(in the rows, 128 means zero)
Each row of numbers belongs to one of the objects below and depends on some of the facts about them. Some rows are named. Which object is each other row?

There are 2 kinds of fact about the objects: gropos, deginar.
ziplu gropos gimas, flavem, ripi
funu gropos bibrek, fugu, gagrulol
plegrebre gropos klerastos
bratron gropos brisis, gofuflel, zegisten, drazosa, moru
grifil gropos ploton, flufor
miskos gropos stemu, zegisten
relim gropos tutin, gimas, tiflen
vidol gropos ligi, tremetrin
droplam gropos zigruvim, vidol, pleklo
tutin gropos dudek, gafiplu
gitram gropos trufi, rino, dudek
klerastos gropos gafiplu
likemil gropos flaskodir
rorik gropos plasto
stepeta gropos nalom, plasto, draves, moste, trebronu
plesefil gropos kiflu
klaski gropos moste, klogrum
brisis gropos kiflu
veplo gropos suno, sotriza
flugrak gropos trebronu
paba gropos dufli, stisik
ripi gropos trufi, skivur, drazosa
putun gropos brumis
ruflun gropos batu
bibrek gropos kiflu
napo gropos flaskodir
zemagre gropos dostol
gofuflel gropos kiflu
voflir gropos trabos, miskos
driso gropos keval, gralen
zubu gropos dufli, keval
ketra gropos skivur
revuk gropos putun
teben gropos brisis
fiba gropos zubu, grivol
plasto gropos ludu, ploton
tari gropos semedrin, ligi
flirodro gropos gafiplu
reze gropos bibrek, skini
stemu gropos stigrar, keval
migran gropos dufli, nalom, reze
danil gropos flaskodir, poritrel, zuvik
zorun gropos gralen
kletagran gropos trufi, gofuflel
nutral gropos dudek
zudan gropos stisik
klesen gropos poritrel
moru gropos gagrulol, drazosa, brumis
trabos gropos flidrober
sotriza gropos klerastos
tiflen gropos ziplu
somi gropos zali
seskeflos gropos bufo
tritek gropos pleklo, flufor
zali gropos trufi, pleklo, druluk, driso
gagrulol gropos keval
stife gropos dudek, flidrober
skugra gropos tremetrin, ludu
suno gropos dufli, bunis
flaskodir gropos dufli, skivur, flirodro
tremetrin gropos flirodro
riklak gropos buton, batu, zuvik
funer gropos subrekar
sudruk gropos rares, ripi
fotrir gropos kleklur, ludu
flidrober gropos ligi, flaskodir
zigu gropos drazosa
grama gropos flafa, ploton, nemi
drazosa gropos brumis
renin gropos gofuflel, grivol
sufin gropos drazosa
gegrun gropos keval
stoplegen gropos gafiplu
kleklur gropos stigrar, keval
besuk gropos gegrun, klogrum
nemi gropos trebronu
gralen gropos kiflu, flirodro
brumis gropos kiflu
poma gropos stoplegen, fotrir
zapo gropos bufo, stoplegen
dudek gropos dufli, brumis
drukli gropos fuli, gukel
vunom gropos zigu
brales gropos ligi
bida gropos gegrun
stuliski gropos dufli
zegisten gropos fuli
klustekan gropos zigruvim
trevir gropos semedrin, klerastos
staklur gropos stata, teben
flafa gropos nemi
rares gropos fuli
zuvik gropos plegrebre, bibrek
brudras gropos semedrin, poritrel
duza gropos skika, flavem
ploflo gropos kletagran, paba, zapo, keval
musu gropos trabos, togi
befla gropos flavem
lotra gropos zuzo
troflipa gropos zigu
stata gropos stoplegen, druvir
rele gropos trufi, gimas, studor
niflor gropos trabos
druluk gropos kletagran, stemu, gagrulol, drazosa
kefler gropos teben, miskos
gimas gropos gofuflel
kegrak gropos bibrek, tari, flugrak
fiplus gropos flafa, brumis
flufor gropos brisis, gralen
penor gropos fuli
suskas gropos buton
flavem gropos klerastos
buton gropos batu
badre gropos plasto, flugrak
skini gropos dufli, kleklur, fotrir
fuli gropos kiflu, drazosa, brumis
gigogos gropos brales, trebronu
fabro gropos gofuflel, zegisten, keval, plesefil
teflar gropos flafa, pleklo, napo
togi gropos stemu, suskas
ludu gropos trufi, fuli, ploton
dripin gropos kleklur, tomugra
semedrin gropos dudek
drifam gropos brales, sele
rino gropos ludu, drazosa
segi gropos plegrebre
sele gropos studor
gafiplu gropos kiflu
fludos gropos trufi, droplam
ziva gropos semedrin, kiflu
batu gropos skivur, flaskodir, keval, flirodro, brumis
trufi gropos flaskodir, stemu, flirodro
bufo gropos brales
stigrar gropos drazosa
tomugra gropos druluk
deginar 514 <- ziplu, funu, plegrebre, bratron, grifil, vidol, kiflu, gitram, skivur, klerastos, likemil, rorik, klaski, brisis, flugrak, paba, ripi, putun, ruflun, bibrek, napo, zemagre, voflir, poritrel, driso, zubu, revuk, teben, tari, reze, stemu, migran, danil, nutral, moru, trabos, tritek, zali, stife, skugra, flaskodir, tremetrin, riklak, funer, flidrober, drazosa, renin, gegrun, stoplegen, kleklur, nemi, rukefak, zuzo, gralen, brumis, bunis, poma, fugu, ligi, zapo, dudek, vunom, brales, bida, trenas, keval, klustekan, staklur, zuvik, brudras, duza, dostol, musu, lotra, stata, rele, druluk, kefler, gimas, fiplus, penor, suskas, buton, gigogos, teflar, ludu, grivol, gukel, subrekar, draves, druvir, rino, sele, batu, bufo, moste
deginar 316 <- klogrum, miskos, relim, pleklo, droplam, tutin, dufli, stepeta, plesefil, veplo, studor, gofuflel, skika, nalom, ketra, fiba, zigruvim, plasto, flirodro, zorun, kletagran, zudan, klesen, sotriza, fotuflum, tiflen, somi, trebronu, seskeflos, gagrulol, suno, sudruk, fotrir, zigu, grama, sufin, besuk, drukli, stuliski, zegisten, trevir, flafa, rares, dreplok, ploflo, ploton, befla, troflipa, niflor, stisik, kegrak, flufor, flavem, badre, skini, fuli, fabro, togi, dripin, semedrin, drifam, segi, gafiplu, fludos, ziva, trufi, stigrar, tomugra

Named rows:
skivur: [145 102 104 106 108 135 182 114 173 121 138 122  98  92 127 100 104 119
 159 143 114 160 127  99 186 161 151 193  83 112 145 118 152 137 122  64
 158 156]
semedrin: [133 146 181 160 161 169 104 131 100 161 101 137 141 191 165 141 116 123
 194 104 164 127 134 121 121 150 140 181 113 141 123 113  80 161 139 194
 151 113]
brudras: [124  94 113 105 160  91 178 109 131 120 136 127 112  81 115 124 110 130
 103 121  98 148 136  92 124 100 110 121 121 128 123 112 148 124 156  96
  86 180]
dudek: [157  92 119 111 139  96 148 112 133 112 121 131  96 100 115 108  88 121
 155 130 119 165 125  94 163 149 153 130  85 130 117 113 152 131 148  79
 116 176]
dufli: [166 136 176 157 147 197 107 158 116 155 103 145 142 211 168 119 137 121
 232 113 155 175 124 146 146 171 171 216 117 120 130 118  92 188 126 168
 173  95]
suno: [142 160 170 158 153 169 111 175  63 142 120 139 142 166 154 130 140 126
 150 145 133 135 149 125 101 127 142 149 181  93 137 114  88 183 158 226
 130 116]
veplo: [120 151 169 147 189 162 113 134  84 165 133 129 173 172 151 139 162 141
 164 156 159 142 142 125  82 118 109 149 189 143 124 122  75 158 162 192
 114  99]
sotriza: [122 181 189 156 151 144  80 133 114 138 111 146 149 197 141 140 154 130
 168 128 159 124 140 111 102 113 122 157 150 113 142 169  87 178 133 175
 125  95]
draves: [165  98 119  93  93  85  97 164 167 129 145 114  82 120 104  61 122  98
 121  92  89 138 127 144 156 131 118 112 105 138  89  86 132 152 127  61
  95 153]
flirodro: [122 162 175 157 124 171  98 147 133 139 111 148 154 194 153 153 132 122
 195 120 169 115 136 127 120 148 139 178 112 124 160 162  81 151 117 170
 177  84]
gralen: [127 127 108 109 120 108 130 116 161  95 134 145  96  91 101 117  94 112
 143 132 124 122 133 101 142 143 136 120  86 113 132 150 149 110 133  69
 123 160]
drukli: [137 166 144 160 141 127 122 119  76 173  84 137 148 174 178 148 144 138
 141 140 155 109 111  98 105 106 108  91 179 150 108 144 101 139 142 196
 116  80]
flafa: [170 152 176 141  82 176  89 160 126 178 106 124 132 198 160 135 160 107
 168 103 123 124 133 142 108 114 115 139 121 147 105 121  66 157 115 169
 128  61]
grama: [153 141 165 153  90 205  52 185  94 155 151 125 176 156 151 145 157 136
 112 104 134  85 172 154  71 112 119  97 174 117 117 110  67 114 128 224
  99  71]
flavem: [112 178 168 142 152 133  58 125 127 140  95 119 160 184 145 129 137 129
 175 133 157 108 158 137 114 134 135 189 163 108 129 157  60 171 151 169
 145  92]
musu: [116  94 114 117 121 133 197 122 140 104 132 146 104  74 110 154 144 148
  79 124  92 153 101 122 134 100 132 120 112 128 158 138 179 115 101 110
 115 157]
plesefil: [101 174 142 158 142 130  69 130 102 146 107 131 141 189 154 141 116 111
 167 127 173  95 127 121 114 143 122 109 157 146 118 150  82 138 146 193
 144  92]
skugra: [148 107 106 110  99 139 192 116 157 113 133 149 120  84 110 145 138 122
  86 139 102 140 124  91 126 108 107 110 120 139 144 149 161 103 117  76
  95 109]
likemil: [135 101 107 102 128 118 180 128 119 101 154 133 102  52 107 122 116 132
  97 159 102 143 156 110 136 124 141 140 119  83 150 105 145 132 155 106
 124 189]
kletagran: [121 158 141 146 146 164 138 124 100 170  93 126 164 187 161 160 154 121
 185 158 165 107 118 140 109 146 116 114 156 161 126 148  99 130 143 183
 155  63]

Which object is each row?
No name comes twice in this set of rows, the named rows included.
[132  83 131 107  93 121 132 145 140 118 161 134  96  88  94 139 127 120
  63  73  71 114 130 146 103  85 116 106  95 143 115  96 154 112 115 110
  83 166]  gigogos
[133 167 136 143 130 128  71 156  95 179 124  99 126 209 152  78 162  90
 164 147 153 113 114 194 122 155 114 122 171 160 111  98  69 167 124 172
 155 103]  klogrum
[106  96  91 116 135 117 170 104 132 120 132 127 107  67 118 147 116 136
  80 121 111 128 106 132 132 116 132 108 113 134 141 109 173  87 123 117
 117 163]  voflir
[129 152 150 155 115 207 108 153 102 145 126 126 165 165 160 140 124 122
 170 154 167 105 147 145 123 160 144 146 129 109 151 136  83 127 130 199
 190  99]  trufi
[150 102  72 109 121  97 145  76 174 138  88 117 106 134 140  97  85 124
 167 129 144 145  88 104 199 180 116 144  80 172  84 121 158  77 123  34
 135 124]  drazosa
[135 108  93 120 106 108 115 147 152  93 137 125  88 115 101  77  96 104
 160 128 133 139 106 162 206 198 183 134  61 116 140 117 154 117 102  65
 191 166]  keval
[137  86 106  99  92 143 195 143 133 110 165 127 138  51 104 120 137 135
  77 151  80 120 158 108 113  97 115 118 124 101 160 117 139  92 118 100
  99 126]  teflar
[166 142 173 160 116 181  29 176 110 158 131 104 151 197 145  99 131 106
 181 104 131 124 155 162 113 149 141 147 134 112 111  82  62 161 140 185
 138 109]  nalom
[105 142 175 169 135 183 143 151  97 158 113 132 151 163 156 187 154 141
 131 124 127 121 126 152  94 103 128 160 159 137 142 131 106 151 115 223
 160  92]  niflor
[115  96 108  92 101 128 179 120 167 107 158  99 136  81 112 135 144 141
  68 146  96 132 137 141 129 111 116 160 115 110 155 127 140 101 106  93
 132 138]  klustekan
[119 168 151 150 136 142  93 159  60 166 124 137 155 188 136 131 197 107
 131 168 169 125  99 174  80 115 118  76 194 153 135 129  99 155 126 203
 131  77]  besuk
[134 157 145 153 128 201 146 141  86 150 110 133 161 148 164 149 148 142
 148 154 138 117 157 112 108 123 138 153 172 104 160 134  91 146 138 223
 160  83]  ketra
[141 101 135 109 126  89 159 121 175 100 133 132  81 104 118 111  82 134
 126 100  93 164 148 106 173 138 152 195  69  88 119 117 149 159 105  75
 135 183]  poritrel
[162 150 141 140  96 180  72 162 113 176 115 110 164 182 162 103 142 110
 155 136 132  93 155 142 106 141 110 119 152 136 111 102  58 142 143 183
 138  75]  plasto

The same objects again, as new rows of numbers:
Some objects and their rows:
sufin: [ 87 127 116  97  83 153 152 110 120 150 150 160  93 127 118 129 136  97
 118 166 105 172 112 150 101 129  99 147 130 146  83 124]
suno: [ 71 110 116 114 114 135 109 100 129 129 123 148 124 133 158 102 106  52
 123 178 117 158 125 138 121 149 110 109 119 117 107 119]
subrekar: [180 140 150 140 162 122  78 198 111 114 131 121 156 133 124 132 147 136
 118 111 162 120 118 114 151 119 118 163 117 141 139 121]
stemu: [103 168 113 122 127 129 137 105 158 106  96  98 129 180 127 145  98 183
 113 118 162  87 163 149 131 119  92 165 119 124 148 141]
miskos: [ 81 123 109 104  91 128 152  95 124 156 144 147 119 157 125 133 102  92
 123 148 123 161 123 131 118 112 117 103 117 116  95 148]
zegisten: [ 94 120 118 100  78 130 170 109 114 163 153 157 108 139 116 136 127 100
 131 143 107 166 109 135 116 109 121 108 125 131  88 142]
rukefak: [160 144 138 173 153 147  83 185 108 129 117 120 151 120 109 127 152 146
 119 118 143 105 133 129 159  93 132 146 137 133 151 113]
stife: [158 130 144 132 146 116 104 124 130  97 118 101 144 111 150 142 126 143
 123 119 130 120 123 122 119 161 150 153 138 162 148 132]
plegrebre: [141 107 129 158 148 161 102 146 174 117 131  99 145  96 117 153 128 207
 107 160 117 110 163  96 114 122 167 113 128 139 167 117]
flugrak: [172 131 139 129 135 113 124 138 132 117 135 106 151 129 128 162 124 167
 124 106 141 120 125 111 127 134 152 146 132 157 145 145]
draves: [179 140 135 149 166 142 103 187 113 118 127 134 134 123 103 112 149 142
 135  94 145 103 136 109 153 116 117 161 122 105 157 100]
besuk: [114 118 113 108 119 157 141  97 127 163 153 134 103 139 127 111 115  74
 132 134 123 137 134 124 103 130 126  95  99  96 101 134]
driso: [139 166 118 130 156 142 142 103 154 120 110  88 116 159 128 122 109 172
 128  90 161  64 167 141 120 131 114 141 109  99 150 139]
klaski: [133 132 130 138 129 112 132 143 138 102 106 127 139 128 122 141 122 180
 126 120 129 123 137 118 142 123 127 147 144 134 155 114]
tomugra: [ 94 124 114 130 102 166 128  98 110 179 147 128 121 131 118 131 119  83
 118 154 113 143 131 143 108 104 143  94 122 131  97 151]
stisik: [ 98 111 127 122 116 137  99 171 103 151 145 171 132 144 125 100 130  55
 122 160 135 168 113 120 147 106  92 114 103  99  98 108]
gukel: [148 135 137 150 145 115 100 197 118 104 114 150 151 133 113 125 144 153
 124 119 148 131 129 114 167 103 105 164 135 119 151  99]
drukli: [127 120 114 107 111 153 159 104 111 170 164 145  96 128 113 114 132  83
 138 125 111 144 120 127 107 126 134 103 111 110  93 133]
zigu: [125 135 112  94  96 186 162 102 118 163 167 155  69 111  99 125 148  95
 123 147  99 151 119 149  80 142 107 157 125 138  86 119]
danil: [129 132 130 146 129  94 131 120 127  92  95 127 144 123 134 136 113 155
 137 111 122 119 131 124 148 139 137 148 158 137 161 117]

Rows to name:
No name comes twice in this set of rows, the named rows included.
[155 108 146 132 159 116 107 144 169 101 130  96 148 107 153 143 136 177
 120 136 137 114 135 105 119 153 155 118 122 147 150 129]  stoplegen
[ 79 142 112  89  76 166 153 106 128 149 148 154  83 138 116 136 134 101
 110 169 114 164 117 159  95 127  86 161 123 150  82 126]  stigrar
[148 145 128 163 164 100 114  71  95  82  69 110 130 108 167  92 103  82
 158  76 118  81 129 148 141 185 154 151 170 124 172 119]  flaskodir
[127 163 130 129 159 136  82 108 153  93  98  74 137 159 165 129 102 135
 102 124 176  79 152 149 115 163 106 165 109 138 147 140]  zubu
[ 72  93 127 113 118 109 130  93 138 133 126 140 131 121 165 102 114  70
 139 167 110 152 115 133 124 146 134  61 120 107 104 128]  flirodro
[124 137 130  90 102 151 188 112 119 170 162 149  64  97 104 106 201 102
 145 123  94 140  91 183  92 139 105 116 134 141  64 128]  fuli
[ 90 123 125 154 142 173  51 144  96 145 130 143 133 124 148  82 128   9
 113 176 131 138 123 157 136 130 107 111 114 111 100 113]  dufli
[ 83 158  95  93 122 181 138  76 145 166 146 107  89 180 134 108  96  79
 114 141 157 101 161 152  93 130  85 110  73  82  91 151]  gagrulol
[137 165 123 144 157 122 130  78 121  95  79  99 113 125 148 102 114 121
 146  88 131  73 144 162 130 167 125 156 148 122 157 125]  batu
[125  85 137 131 149 128 109 155 208  81 125 117 146  93 142 138 132 219
 113 174 117 131 158  81 121 143 142 105 117 119 168  90]  klerastos

